Each row of numbers stands for one node and depends on some of the facts below. Use the named rows to name the rest.

Known rows:
staflis: [  3  17  -8   5   5  14  -4   6  -3   4  -8  -2  11  18   8   1   2 -14
  30  -2 -16   5   3   1 -10 -17]
dibra: [ 10   2   6  11 -10  -9  16   0  15  -2 -11  19   3  23  31  15  -4   9
  11 -10  12  13  -5   4  -8  32]
mikle: [ -2  14 -12   5  10  14 -13   1  -6   2   0  -2   3   9   8   0   0  -3
  26  -7 -13   3   5  -5  -5 -21]
foplok: [ 21 -10  -5   9  -5  -2  13  -7  10  -9  11  13 -10   5  19  21 -15  -3
  10 -13  19   9 -13  -5  -3  14]
galo: [ 17  -3 -12  14   0  -2   8 -10  10  -7   6   2  -8   4  11  -3 -19  -5
  -1 -16  27   5  -4  -8  -5  20]
plelunur: [ 16  -8  -9   8   2 -10   4  -3  12  -5   6   9  -7   4  16  13  -8   1
   2 -13  14  13 -13   5  -1  19]
plobu: [ 30   3 -17  -4   3  15  15 -32  26 -58  31  -2   2  -1  11   1 -18 -15
  14  -7  33 -32 -10  42  37  15]
bunu: [ 22   3 -12   2 -13  11  10 -32  10 -49  21  -3  -3  -9  -1   4 -15  -2
  15  -2  12 -27  -9  42  31  26]
postir: [  0  10 -13   0  24   8 -12   3   2   1   1   7   5  22  17  11  12   1
  25 -12  -9  11  -2  11   1 -21]
zakla: [  7  11  -7  12  25  15   1   9   6 -19   0  -4  -3  19  24 -11  -7 -20
  33 -14   3   3  11  -6   2 -29]
milas: [ 15  -3 -14   4 -25   7   4 -21   1  13   9   7  -3  -3 -13  18 -15   5
  -3  -4  15  -4 -11 -27 -19  21]
meplo: [ 13   1  -9   9 -10   0   1  -8   7  -1   5   4  -1   0   9   4 -18  -3
   3 -10  14   1  -7  -4  -5  18]
fopevur: [ 15  -1  -9  10 -10  -2   3  -9   9   0   7   4  -1  -1   9   4 -18  -2
  -1 -10  19   2  -8  -7  -6  22]
kifla: [  1   6 -12   5  22   5 -13   5  -2  -3  -2   3  -2  15  15   9   7  -1
  27 -10 -17  14  -1   7   0 -21]
stikon: [ 14  -1 -14  10  -7  -2   4 -13  10   0   6   4   0  -2  10   4 -18  -2
  -4 -10  20   5  -8 -10  -9  21]
tronum: [ 13   6   8  10 -26  -5  25 -12  13 -37  -9  15   2  11  25  20  -7   8
  26   4  -8  -1  -4  35  11  43]
nalun: [  6   3  -9   5  18  12  -1   3  -4  -6   6   6  -6  15  17  16   4  -4
  33  -9  -9  11  -1  -5  -3 -28]

How the nodes are related:
ziginim σ a; levem σ d; kifla σ a
fesim σ a; miklar σ e; stepla σ c
tubrol σ b; lebe σ c; mumedas σ e
tizunol σ e; druplan σ d; plemi σ a
groklir σ b; begrik σ c; drostus σ b
grisken σ c; trabrok σ b; vube σ a
vebak σ b; lelo σ a; mizeklok σ a
levar σ c; trostek σ c; nevuk σ a
poman σ a; goselis σ a; diplan σ d
trivi σ d; siras σ d; fidun σ a
dosudil σ d; rokli σ c; tretak σ c
plobu σ b; flonok σ a; foplok σ e
sitek σ d; dibra σ a; skozigron σ b
seplel σ c; grodru σ a; pudu σ d
fiflik σ a; kada σ e; skelak σ c
veplo σ a; brezir σ b; sebomem σ a
lusu σ c; rema σ c; stuletro σ d
gagrur σ c; dakan σ d; traplo σ b
bire σ b; roben σ e; zipiflim σ b
retru σ c; vuzoskar σ b; kogun σ b
memogo σ a; tigir σ d; treme σ d
latrese σ a; paluk σ a; griflo σ a
graburu σ b; bragor σ a; gruser σ e
lebri σ c; mupe σ a; bedi σ b
neplan σ a; dadran σ e; nobrik σ c
faner σ a; grome σ a; grokla σ a
muluza σ a; bretin σ a; pevestor σ a
siveskal σ a; plelunur σ a; truskur σ e
droflo σ a; flaplis σ d; perel σ a
pibral σ a; skabruk σ d; skuzi σ a
goklun σ c; noplil σ a; vipla σ e
nodrek σ b; zakla σ b; drufil σ a
beke σ a; busir σ d; likladrir σ d
tronum σ a; klodom σ b; momom σ a
stiflu σ a; brubiskes σ b; soplim σ c
romas σ c; dralok σ a; brotrak σ a
grusker σ a; kludre σ a; leseflon σ b
gronago σ d; bekli σ a; mevak σ a
sketram σ d; zagin σ c; trutre σ d
bratra σ c; pletu σ b; postir σ a
milas σ d; vola σ b; favemen σ c
dredi σ a; kiplun σ e; voplan σ a
lese σ a; rustun σ c; nalun σ e
bunu σ c; plovu σ b; vobran σ a
trula σ a; galo σ c; ripo σ b
bribal σ b; nakam σ a; dranun σ c
nofu σ e; braza σ e; dripa σ c
lizum σ d; klusuk σ a; grosik σ a
sasam σ a; skopere σ b; runuk σ e
ziginim Θ vebak; mosu Θ goklun; fopevur Θ vube
levem Θ voplan; fesim Θ zipiflim; miklar Θ kada
stugral Θ brubiskes; platik Θ galo; tubrol Θ brezir
lebe Θ momom; mumedas Θ trezum; fistufum Θ kiplun
meplo Θ runuk; tizunol Θ grosik; druplan Θ siras
groklir Θ ripo; zaplur Θ gruser; drostus Θ dralok
trabrok Θ veplo; vube Θ plelunur; vebak Θ kogun
lelo Θ drostus; levar Θ bretin; trostek Θ nofu
nevuk Θ faner; rubras Θ tronum; goselis Θ roru
diplan Θ soplim; trivi Θ klusuk; fidun Θ klipilom
dosudil Θ kimis; tretak Θ griflo; sizek Θ nalun
plobu Θ bunu; foplok Θ sebomem; sitek Θ pudu
dibra Θ staflis; tobrozus Θ rubras; seplel Θ skidom
klipilom Θ tizunol; pudu Θ nobrik; skefledom Θ kepom
fiflik Θ stikon; kada Θ braza; brezir Θ leseflon
sebomem Θ skuzi; gagrur Θ fogrik; dakan Θ skopere
traplo Θ sasam; roben Θ beke; retru Θ seplel
vubes Θ druplan; tigir Θ vubes; treme Θ trabrok
latrese Θ siveskal; griflo Θ sizek; lebri Θ stodifla
kimis Θ romas; dadran Θ dosudil; grome Θ tretak
siveskal Θ fistufum; plelunur Θ likladrir; roru Θ dadran
goklun Θ pletu; noplil Θ gabradros; nodrek Θ dripa
drufil Θ bekli; stikon Θ grome; beke Θ tigir
busir Θ mupe; tronum Θ lebri; klodom Θ ziginim
momom Θ levar; brubiskes Θ tregrubru; romas Θ skefledom
dralok Θ miklar; grusker Θ skelak; skidom Θ plobu
kludre Θ dreruk; leseflon Θ klodom; zagin Θ latrese
kepom Θ bobi; bratra Θ dranun; pletu Θ noplil
fogrik Θ dibra; milas Θ vobran; favemen Θ fopevur
trezum Θ mosu; kiplun Θ lelo; voplan Θ zaplur
bunu Θ tobrozus; vobran Θ treme; stodifla Θ bratra
galo Θ fidun; grilik Θ nevuk; ripo Θ milas
dranun Θ gagrur; nofu Θ retru; braza Θ lusu
grosik Θ stuletro; skopere Θ zakla; levem ψ brotrak
levem ψ truskur; platik ψ sitek; platik ψ grisken
stepla ψ plovu; stepla ψ plelunur; lebe ψ goklun
lebe ψ plemi; fistufum ψ zaplur; begrik ψ tubrol
begrik ψ nakam; begrik ψ memogo; begrik ψ tizunol
trabrok ψ mikle; trabrok ψ pibral; trabrok ψ paluk
trabrok ψ memogo; trabrok ψ nodrek; levar ψ tigir
levar ψ zakla; levar ψ staflis; levar ψ bretin
trostek ψ rema; trostek ψ droflo; trostek ψ brotrak
trostek ψ bragor; nevuk ψ pibral; nevuk ψ nakam
nevuk ψ vobran; diplan ψ fesim; fidun ψ stiflu
rokli ψ dripa; rokli ψ mevak; rokli ψ fopevur
plobu ψ tubrol; plobu ψ trikluk; plobu ψ leseflon
dibra ψ dakan; dibra ψ bratra; tobrozus ψ pletu
grodru ψ dripa; grodru ψ mosu; pudu ψ sketram
pudu ψ poman; stogaflok ψ poman; dreruk ψ zagin
sebomem ψ skidom; sebomem ψ skozigron; sebomem ψ zipiflim
gagrur ψ roben; gagrur ψ galo; retru ψ zipiflim
vuzoskar ψ roben; vuzoskar ψ naka; latrese ψ tubrol
latrese ψ stiflu; latrese ψ bretin; graburu ψ flaplis
gruser ψ nakam; lebri ψ tigir; lebri ψ leseflon
lebri ψ staflis; lebri ψ bedi; nobrik ψ perel
faner ψ druplan; muluza ψ kogun; muluza ψ bragor
muluza ψ bretin; pevestor ψ dosudil; pevestor ψ rema
pevestor ψ tretak; pevestor ψ bobris; pevestor ψ mumedas
siveskal ψ skozigron; labras ψ bunu; roru ψ mevak
roru ψ seplel; roru ψ bretin; skabruk ψ drostus
vipla ψ rema; vipla ψ fiflik; vipla ψ likladrir
klodom ψ brotrak; klodom ψ skozigron; klodom ψ bobi
brubiskes ψ griflo; brubiskes ψ dralok; soplim ψ leseflon
soplim ψ mumedas; soplim ψ kogun; kludre ψ trivi
kludre ψ sasam; gronago ψ trikluk; gronago ψ veplo
gari ψ mizeklok; gari ψ stugral; gari ψ zipiflim
postir ψ grome; postir ψ zakla; postir ψ tizunol
postir ψ lusu; postir ψ grosik; vola ψ drufil
vola ψ trutre; vola ψ kifla; flunur ψ mosu
dredi ψ goselis; dredi ψ naka; dredi ψ vobran
voplan ψ mumedas; voplan ψ grisken; voplan ψ dralok
rustun ψ drufil; rustun ψ stiflu; rustun ψ vobran
rustun ψ stikon; trula ψ stila; trula ψ bekli
trula ψ trutre; trula ψ treme; ripo ψ trezum
ripo ψ skozigron; ripo ψ trutre; bribal ψ mizeklok
bribal ψ daku; bribal ψ traplo; dranun ψ lusu
nofu ψ staflis; braza ψ rubras; braza ψ droflo
braza ψ plelunur; lizum ψ noplil; lizum ψ lese
skopere ψ zipiflim; runuk ψ neplan

Which node is each row?
No name comes twice in this set of rows, the named rows included.
[ 19   4   8   6 -29   2 -31  19  12  32   9  20  -1   4  13  11 -43  -7
  -1 -43  26  -9 -16   8   4  15] : fistufum
[  5  18  20  19 -46  -1  33  -5   9 -19 -27  17   9  19  30   7 -14   8
  29   7  -7  -1   9   7 -11  50] : stodifla
[ 23  -7  11  11 -25  -9 -37  33  14  27   7  25 -13   1  18  24 -49 -11
   3 -52  14   6 -23  23   9  12] : lelo
[ 16  18  14  12 -36   5  38  -9  17 -26 -20  14  16  33  25   4 -10  -7
  29   4   8  -8   4  26  -1  46] : lebri
[ 14  -2  -9  10  -5  -4   6  -8   9   3  11   1  -4  -2   8   0 -11   2
  -6  -8  24   4  -7 -12  -8  21] : mosu
[ 23  -4 -22  -5 -10  11  -5 -38   8 -38  29  -8   1 -20  -8   9 -16  -1
   5   1  12 -28 -19  37  30  20] : skidom
[ 17  -1  -5  14  -8   0   2  -3   9  -4   5   6  -8   5  11  -1 -25  -7
   4 -22  22   1  -6   0  -1  18] : zagin
[ 12   5  -5   0 -28  11   2 -18   2  17  12  12   2   6 -10  19  -8  13
   0  -7  19 -13  -9 -20 -12  22] : pudu
[ 13  -4 -20  10   4  -4   9 -16   9   1   7  -1  -1  -1   8  -1  -9  -3
  -8  -4  24  11  -7 -21 -14  17] : kepom
[ 13  -2  -8  11 -10   0   3  -9   8   0   4   3   1  -1   9   5 -20  -1
   1  -9  17   0  -9  -3  -6  20] : stugral
[ -5  13 -14   1  26   8 -14   0   3   0   2  11   2  20  20  12  10   7
  24 -16  -9  11   2   7   2 -21] : dredi
[ 14  -2 -12   9  -7  -2   3 -10   8   0   6   3  -1  -1   9   2 -16  -2
  -2  -9  19   4  -8  -9  -8  19] : sizek

The same nodes again, as new rows of numbers:
Named rows:
kogun: [ 16 -10 -21 -24 -33 -19  17 -24   3  12  11 -42  21  17  -1  -9  -6  17
  -2   3  -7   8  19  -6  24  16  41   6  -9 -16  10  18  -7  25  -7  23
  16  -4 -34  29  -7 -22  -4 -15  29 -21  12  20 -18   1   3   3  21  -6
  14]
kludre: [ 11   6 -32  53 -57 -23  14 -26 -48  27 -22 -27  17 -12 -24  40 -16   7
  39  10  -7  16  -9  11 -52  18 -46   3 -10  22   7  22 -21  13  31  15
  -9  20 -53  21 -51 -14 -18 -28  31 -16  -9  37 -40  31  -2 -40   9  -6
 -46]
foplok: [ 10  -6 -18  26  -9 -11  -7  -5 -39  35 -16   2  -6  24 -16  26 -17   2
  -6  -4  -7 -12  -5  21  -1  10   0  14 -22   2   0  13 -14  19  -3   0
  17   3 -19  23 -34  14   5 -29  31 -11  -5  12  -7  -7   9 -12  22  -4
  -5]
dranun: [ -3 -15 -18  10  -8   4 -19   9 -18  27   9  -1   9  21  -9   5 -14   5
  -3  -5 -21   6   7  -3  -4  15  -2  -6  -2 -15 -10  29  -3  11  -9   3
  11  -3 -26  21 -11  -5   2 -18  35   0  15   5 -22   7  19 -18  23  -4
  14]
momom: [  8  -5  -4   7 -11 -21  -5  -7 -31  15   0  -2  15   0 -13   3 -19   9
  10  16  10  10  -4 -13   4  -6   6  10 -50  22  27  12 -22  30  -1  11
  12   2 -22  17 -14 -16   2 -12  28  10  -8  49  -9  -5  22 -28  19 -14
  10]
bratra: [ -4 -20 -14  18  -9   9 -18   6  -9  25  11  -5   5  14 -14  -1  -9   0
  -5 -14 -24  -4   2  -2  -2  15   4  -2  -4 -19  -7  18  -2   6  -7   5
   9  -2 -31  15 -15 -11  -6 -21  31   2  13   3 -20  -5  17  -9  27  -3
   6]
brezir: [ 23  -6 -16   1 -26 -23  16 -23 -14  21   6 -28  14  23  -9  12 -21   5
  -5  -1 -16   2   9   6  15  20   9  10 -10 -11  -3  20 -10  24  -7  19
  11  -6 -26  27 -15 -10   0 -20  25 -14   6  14 -17   0   5  -2  16  -5
   6]
grisken: [ -6 -14 -18  11  -9   0 -23  10 -20  24   8   2   2  17 -12   7  -7   5
  -4  -7 -15   2   1  -2   1  10   3  -1  -9  -8  -3  20  -6   9  -5   6
  12   2 -29  18 -13   1  -1 -23  34   1   9   9 -18  -1  19 -10  24  -7
   9]
roru: [  9 -11 -18   2  14  -9  -4  -5 -15  25   0  -5  -6  33  -6  15 -20  12
 -21 -14 -15  -5  10   9  27   7  23   1  -9 -15  -5  17   1  19 -21  10
  14  -9 -12  29 -14   1  14 -26  32  -4   7  -9  -2  -6   8  -6  17  -2
  23]
grome: [  6  -6  -9  12 -23 -10  -6 -17 -22  17   7 -14  20   4 -13   4 -19   5
  13  11  -7   4   4 -15 -18  12 -12  12 -28   8   5  19 -16  22   1  12
   4   4 -32  20 -12 -17 -10 -14  29   1   4  36 -34   4  20 -22  20  -9
  -4]
favemen: [  3 -14   1  24  10  -3 -36  24 -40  28   5  33  -3  26 -18  13 -22  -8
 -13  -4 -14  -8 -14   6   6   3 -12   9 -30   5  -6  20 -14  20 -13  -4
  20  -1  -9  14 -16  19  11 -22  29  18   3  16  -5 -15  32 -16  25  -9
  16]
pletu: [ 28  -1 -27   3 -30 -30  24 -37 -10  18   7 -40   9  13 -10  23 -13   7
  -2  -9 -14   5   7   6  20  16  11   5  -4  -9   3  14  -8  20   0  29
   5  -4 -37  28 -22 -10  -6 -28  22 -19   2  11 -13   7  -9  -4  15  -7
  -4]
grodru: [ 10  -5 -12  13 -15 -15   4 -21 -20  18   5 -18  21   4 -12  10 -27   7
  12  10 -10  12   9 -14 -11  11 -13   4 -24   5   5  23 -13  23  -2  15
   0  -2 -27  22 -10 -27  -4 -12  28   2   2  30 -28  10  15 -28  13  -8
   3]
faner: [ 13 -16 -10  -3 -37  -8  11 -15 -16  12   2 -31  36  -7  -6 -17  -6  21
  25  15  -3  14   7 -25 -15  12  11  -1 -17   7  22  19 -17  28   6  10
   4  11 -39  22 -21 -36 -11  -4  32  -3  13  48 -37  21   7 -32  24  -6
  -2]
fesim: [ 10  -4 -15  42 -14 -21   5 -27 -25  20  -5 -13   6  -4 -24  27 -32  -6
  13   1 -12   5  -8   5 -20   6 -28  10 -34  12   4  15 -14  16   5  21
  -3   0 -36  15 -22 -17  -6 -24  26   8 -11  21 -25  -1  17 -24  10  -6
 -20]
lelo: [  9  -3 -12  12 -15 -20   1 -18 -23  15   4 -15  16   1 -13  10 -21   8
  10  10  -3  11   4 -13  -5   4  -6   6 -33  11  14  17 -15  24   0  17
   3  -1 -28  20 -13 -24  -3 -15  27   4  -4  35 -21   4  15 -25  14 -11
   2]
vebak: [ 21  -6 -17  -2 -27 -22  15 -23 -11  20   7 -29  16  23  -7  10 -19   7
  -4   0 -14   4  11   4  15  18  14   9 -10 -11  -1  21  -9  25  -7  21
  12  -6 -27  27 -14 -11  -1 -19  26 -16   7  15 -17   0   5  -2  17  -5
   7]

Which node is each row?
No name comes twice in this set of rows, the named rows included.
[ 10  -5 -28 -11   3 -23  16 -18 -14  20  -4 -27  -6   9  -2  11   2  25
 -13  -7  10   8  15  -6  51  -9  58 -12 -23  -8  36  -2  -3  21 -11  17
  15 -11 -19  27 -20 -23   9 -23  27 -14  -8  19  23  -1 -14 -15  20 -11
  31] : runuk
[  9 -25  -9 -15 -30  -3  -4 -16   0  20  16 -36  35  22  -4 -14  -7   9
  -3   6 -31   6  21 -29 -20  33  14   2   9 -33 -12  25  -9  13 -11   7
  24  -5 -31  23   0 -27  -4   1  37 -15  27  20 -45  15   8  -4  27   0
  17] : siras
[ 17   0  -3  30  11 -25   3 -27 -24  11  14  -3   4  11 -21  36 -43  -8
  -9  -3 -24   1   0  -6   1   7 -36  11 -29   8 -14  16 -10  22 -11  28
  -8  -9 -16  21  -6 -12   2 -23  21  21  -6   8 -22  -8  17 -12   2 -14
   5] : goselis
[ -6 -26  -6 -18 -13  18 -36  28 -14  27  12   7  24  23   0 -34  -3  14
   3   8  -7   1   8 -18  -1  13  28   2 -17 -13   6  29 -11  21 -13 -15
  28   3 -22  18  -3  -5   2  -4  40   0  27  32 -24   2  33 -21  41  -1
  28] : soplim
[  0 -13 -13   6  12  -7 -15   5 -14  17  15   2  -1  20 -11  13 -17   4
 -16 -12 -19   6   5  -5  21   4   5  -7 -11 -12  -6  19   0  14 -17  16
   9  -9 -18  20  -3  -6  10 -23  31  11   7  -3 -10  -5  16  -9  15  -9
  27] : romas
[ 14 -13  -7   6  -2 -28   4 -21 -14  12  11 -21   8  19 -15  24 -18   0
 -22  -6 -25   7   4 -15  10  11   4   1 -12 -16  -7  10  -9  14 -14  28
  19 -13 -18  21  -4 -15  11 -15  29   2  -1   5 -15  -4   2   5   9 -10
  20] : dosudil
[ 13 -12  -3   9 -17   1  -6 -22 -10  20  19 -18  30  15  -9  -2 -33   0
   8   7 -30  -1  16 -19 -29  29 -28  12  -8  -9 -21  31 -10  22  -9   9
  -2  -1 -27  23  -2 -23 -11  -8  28   5  20  22 -53  11  22 -20  20  -5
   1] : beke
[  6 -10  -8 -14 -14 -14   0 -14 -11  10  11 -21  25   0  -5 -13 -13  17
  11  15   3  15  13 -27   5   3  21   4 -34   6  23  16 -14  28  -6  15
   9  -1 -28  21  -2 -33  -3  -6  30   4   6  43 -23   4  18 -25  22 -10
  18] : mupe
[ 23 -15  -4  30 -21 -21   2 -19 -27  20   6 -16  15  22 -22  34 -24  -8
 -10  -7 -42  -3  -6  -5 -26  31 -36   9   8 -13 -31  18 -14  12  -5  20
  12   1 -26  21 -23   0   2 -18  28  -1   9   1 -42   8   1   1  10  -4
  -8] : trivi

Now the same nodes, written a new way:
Some rows with their names:
staflis: [  0 -23   0   4  22   8  11  -5  13 -27 -17  -7  -5 -10   5]
bretin: [  1  -8   5   6  20  12  -6 -26  19 -32  -9  -6   7   7 -15]
roru: [  4   4   5   7 -24  20 -18 -16   3  -7   7  12  13  -1 -26]
vebak: [ -2   5  -1  -6   3  12  10  20   0   4   7 -12   7  11  25]
pibral: [  0   5  -6  12  15  -4   3 -15   0  -9   0   2  -7  -1   1]
stikon: [  1   3  -1   9   6 -13   9  -9  -1  -1  -6   0  -6  -9  -7]
flaplis: [  6   3   0  -2  22 -10 -19   6   2  -8   7  -2 -12 -23 -10]
bratra: [  3   0  20  -4 -28 -12  37   9  17  -2  -7 -13 -11  15  16]
bragor: [  0   7 -10  11  13  -5   3 -17  -1  -9   0   3  -7  -1  -1]
labras: [ 16  -2  -1  13  -2   9 -30   5   1  10  -5   4   0 -14   8]
grosik: [ -1   6  -9  13  11  -2   7 -13   1 -18   5   4 -10  -5   1]
truskur: [  8 -14   4 -18  -9 -22   2  17   5  -9   5  -5 -16   5  -9]
bire: [  2  10   7  -4   0   8   9   9   0   6   2 -11  18   9   7]
mikle: [ -1   3  -4   5   8  -7   6  -9   0  -7   3  -7 -10  -4  -2]
vola: [ 6  9  6 -6 -4 19  5 15 -4 16  1 -5 21  8  9]
treme: [ -9   0   0  -5  13 -13   7   2   6  -3  -2   6 -24 -16   0]
bobris: [ -1   2  -3   5   9  -8   6 -11   1  -7   2  -3  -9  -4  -4]

Name these rows:
No name comes twice in this set of rows, the named rows included.
[  1   5   3 -14  -1  18 -10   8  -1  16   3 -13  18  24  13] : brubiskes
[  3  28 -12  17   0 -27   8 -17 -16  11   5   8  -4  -7 -11] : fiflik
[  2   7   0   9   2   5 -18 -25   3  -9   1   8  10   7 -17] : momom
[  4  32  -8  -4  -4 -13  15  16 -16  14  27 -18  -4   9  19] : tubrol
[  0  -7 -10 -22 -10 -33 -11  21 -17  38   4  -5 -23  16   9] : foplok
[ -1  15 -12   9  -8 -13   0  -4 -16  20  10   8 -11  -8   3] : grilik
[  2 -12   2  16   7  26   9  -7  11 -34  -9  15   8 -12  -6] : klusuk
[ -4 -16  -8   8  30   7  14 -10  10 -23 -19   2  -6  -5  11] : veplo
[  1   0 -10  13   8   5   3  -8  -6  -3  -3  13   0  -9   8] : tronum
[ -3  -3  -7   2  13 -12   6  -6  -4   3  -4  -5 -15  -4   7] : fopevur
[  1 -10   5 -10  23  15  18  16  14 -18  -2 -25   3  12  25] : kogun
[ 10 -11   0  21  31   4 -14  -6  17 -29  -7  -6   3  -9   8] : sasam
[ 13  -9  14 -12 -32  -6 -13  11   7 -17  12   4   2   6 -32] : dadran

